Below is a small trained network, with its code and all its weights. Each question gives an input and a target symbol and asks what happens when units are switched off, that is, made to give their printed mean instead of their output.

import numpy as np


def w(rows, s, z=0):
    codes = np.array(rows[::2]) - 128.0
    scale = np.full(codes.shape[1], s)
    scale[-1] = z or s
    return codes * scale


def norm(h):
    return h / np.sqrt((h * h).mean(-1, keepdims=True) + 1e-5)


def f(y):
    return np.maximum(y, 0)


def softmax(a):
    e = np.exp(a - a.max(-1, keepdims=True))
    return e / e.sum(-1, keepdims=True)


def log_softmax(a):
    a = a - a.max(-1, keepdims=True)
    return a - np.log(np.exp(a).sum(-1, keepdims=True))


def net(x, mask):
    ids = ['βγδεπσφψ'.index(c) for c in x.split()]
    T = len(ids)
    res = E[ids] + P[:T]
    u = 0
    for l in range(2):
        q, k, v = (norm(res) @ M[l].T for M in (Q, K, V))
        z = softmax(np.where(np.tri(T) > 0, q @ k.T / 3**0.5, -1e9)) @ v
        res = res + np.where(mask[u], z, O[l][:, -1]) @ O[l][:, :-1]
        u += 1
        y = f(norm(res) @ A[l][:, :-1].T + A[l][:, -1])
        res = res + np.where(mask[u : u + 4], y, B[l][:, -1]) @ B[l][:, :-1]
        u += 4
    return log_softmax(norm(res)[-1] @ U[:, :-1].T + U[:, -1])


Q, K, V, O, A, B = {}, {}, {}, {}, {}, {}
E = w([
[176,145,167],'β',
[6,120,62],'γ',
[182,138,169],'δ',
[178,139,166],'ε',
[1,49,134],'π',
[131,214,253],'σ',
[52,171,82],'φ',
[70,148,198],'ψ',
],0.0053)
P = w([
[164,91,238],'0',
[3,168,194],'1',
[198,69,170],'2',
[25,188,128],'3',
[213,58,125],'4',
[18,194,130],'5',
[233,88,132],'6',
[32,189,147],'7',
[232,90,113],'8',
[32,190,140],'9',
[222,97,101],'10',
[36,192,136],'11',
[203,115,99],'12',
],0.0036)
Q[0] = w([
[150,139,54],'0.h1',
[75,225,40],'0.h1',
[1,172,203],'0.h1',
],0.006)
K[0] = w([
[83,114,156],'0.h1',
[57,32,93],'0.h1',
[246,3,42],'0.h1',
],0.0061)
V[0] = w([
[86,3,130],'0.h1',
[132,100,108],'0.h1',
[107,136,130],'0.h1',
],0.0065)
O[0] = w([
[243,2,164,170],'0.h1',
[138,170,176,2],'0.h1',
[132,100,155,159],'0.h1',
],0.0039,0.00084)
A[0] = w([
[120,2,163,68],'0.n1',
[45,45,102,191],'0.n2',
[212,234,149,170],'0.n3',
[136,47,27,254],'0.n4',
],0.0049,0.0027)
B[0] = w([
[81,175,69,170],'0.n1',
[237,234,199,219],'0.n2',
[129,77,1,253],'0.n3',
[166,211,191,198],'0.n4',
],0.0049,0.0031)
Q[1] = w([
[52,222,213],'1.h1',
[214,253,31],'1.h1',
[203,171,190],'1.h1',
],0.0049)
K[1] = w([
[167,141,126],'1.h1',
[2,65,47],'1.h1',
[64,137,186],'1.h1',
],0.0051)
V[1] = w([
[225,125,135],'1.h1',
[82,2,180],'1.h1',
[154,143,177],'1.h1',
],0.0059)
O[1] = w([
[84,61,112,178],'1.h1',
[117,254,162,46],'1.h1',
[87,118,70,254],'1.h1',
],0.005,0.0016)
A[1] = w([
[254,166,165,164],'1.n1',
[165,120,60,130],'1.n2',
[179,88,171,85],'1.n3',
[163,134,172,253],'1.n4',
],0.0075,0.0046)
B[1] = w([
[164,73,93,226],'1.n1',
[130,189,161,202],'1.n2',
[119,220,253,145],'1.n3',
[182,79,88,254],'1.n4',
],0.0069,0.0044)
U = w([
[156,57,108,220],'β',
[255,90,222,184],'γ',
[91,121,138,5],'δ',
[65,157,128,91],'ε',
[85,97,87,242],'π',
[81,150,138,36],'σ',
[50,69,66,147],'φ',
[153,252,211,68],'ψ',
],0.0077,0.003)

Each question gives the input, a string of symbols that net reads in full, and the target symbol t.
The units are the heads (3 rows each of Q, K, V and O) and the neurons (one row each of A and B). Each row of codes is followed by its name. A weight is (code - 128) times the scale printed after its matrix; where a second scale follows, it is the last column's (O, A, B and U).
mask holds one flag per unit, layer by layer, with each layer's heads first. A switched-off unit (its flag False) gives its mean, the last column of its rows in O or B, instead of its output. The means were averaged over made-up inputs and are rounded, as every weight is.
A unit's drop is (log p(t) with every unit on - log p(t) with that unit switched off) / (log p(t) with every unit on - log p(t) with every unit switched off).
The circuit of an input: a set's keep is (log p(t) with only the set's units on - log p(t) with every unit switched off) / (log p(t) with every unit on - log p(t) with every unit switched off). Starting from all 10 units, units are removed one at a time, each time the one whose removal leaves the highest keep (on an exact tie, the one counted first), for as long as the keep stays at least 0.8.
circuit, biggest first: the units of the circuit, biggest drop first
k most important neurons: the k neurons with the biggest drops, biggest first
k most important neurons of layer l: the k neurons of layer l with the biggest drops, biggest first
drop of u: that unit's drop, to one decimal
input ψ β ψ ε φ ε ψ ε, target ψ: circuit, biggest first : (1.h1 1.n2 1.n4 1.n1)
input ψ γ ψ δ, target ψ: most important neuron of layer 1 : (1.n2)
input ψ π ψ π, target ψ: circuit, biggest first : (0.n2 1.h1)
input γ ψ ψ γ ψ γ, target ψ: circuit, biggest first : (0.n2 0.n3 0.h1)
input β δ ψ ψ γ ψ ψ ε π π, target γ: 3 most important neurons of layer 1 : (1.n4 1.n2 1.n3)
input σ γ ψ ψ ψ σ π ψ, target γ: 2 most important neurons of layer 1 : (1.n4 1.n1)
input δ ε γ, target γ: circuit, biggest first : (0.n4 0.n3)
input ψ σ ψ γ γ φ π, target γ: 3 most important neurons : (0.n2 1.n3 0.n3)
input ψ δ φ ε ψ ψ ψ π, target ψ: circuit, biggest first : (0.n2 0.n4 1.h1)
input δ π ψ γ, target ψ: circuit, biggest first : (0.n2 0.n4 0.n3)
input δ β ε σ ψ ψ β ψ ψ ψ γ ψ ψ, target φ: 2 most important neurons : (0.n2 1.n4)
input ψ β φ, target γ: 2 most important neurons of layer 0 : (0.n2 0.n4)
input ε ε ψ δ π ψ, target γ: 3 most important neurons : (0.n3 0.n2 1.n4)
input ψ ε σ, target β: 2 most important neurons of layer 0 : (0.n3 0.n2)
input β ψ σ ψ π ψ β β ψ, target φ: most important neuron of layer 0 : (0.n2)
input δ β ψ δ ψ ε ψ δ, target ψ: drop of 0.n2 : 2.1
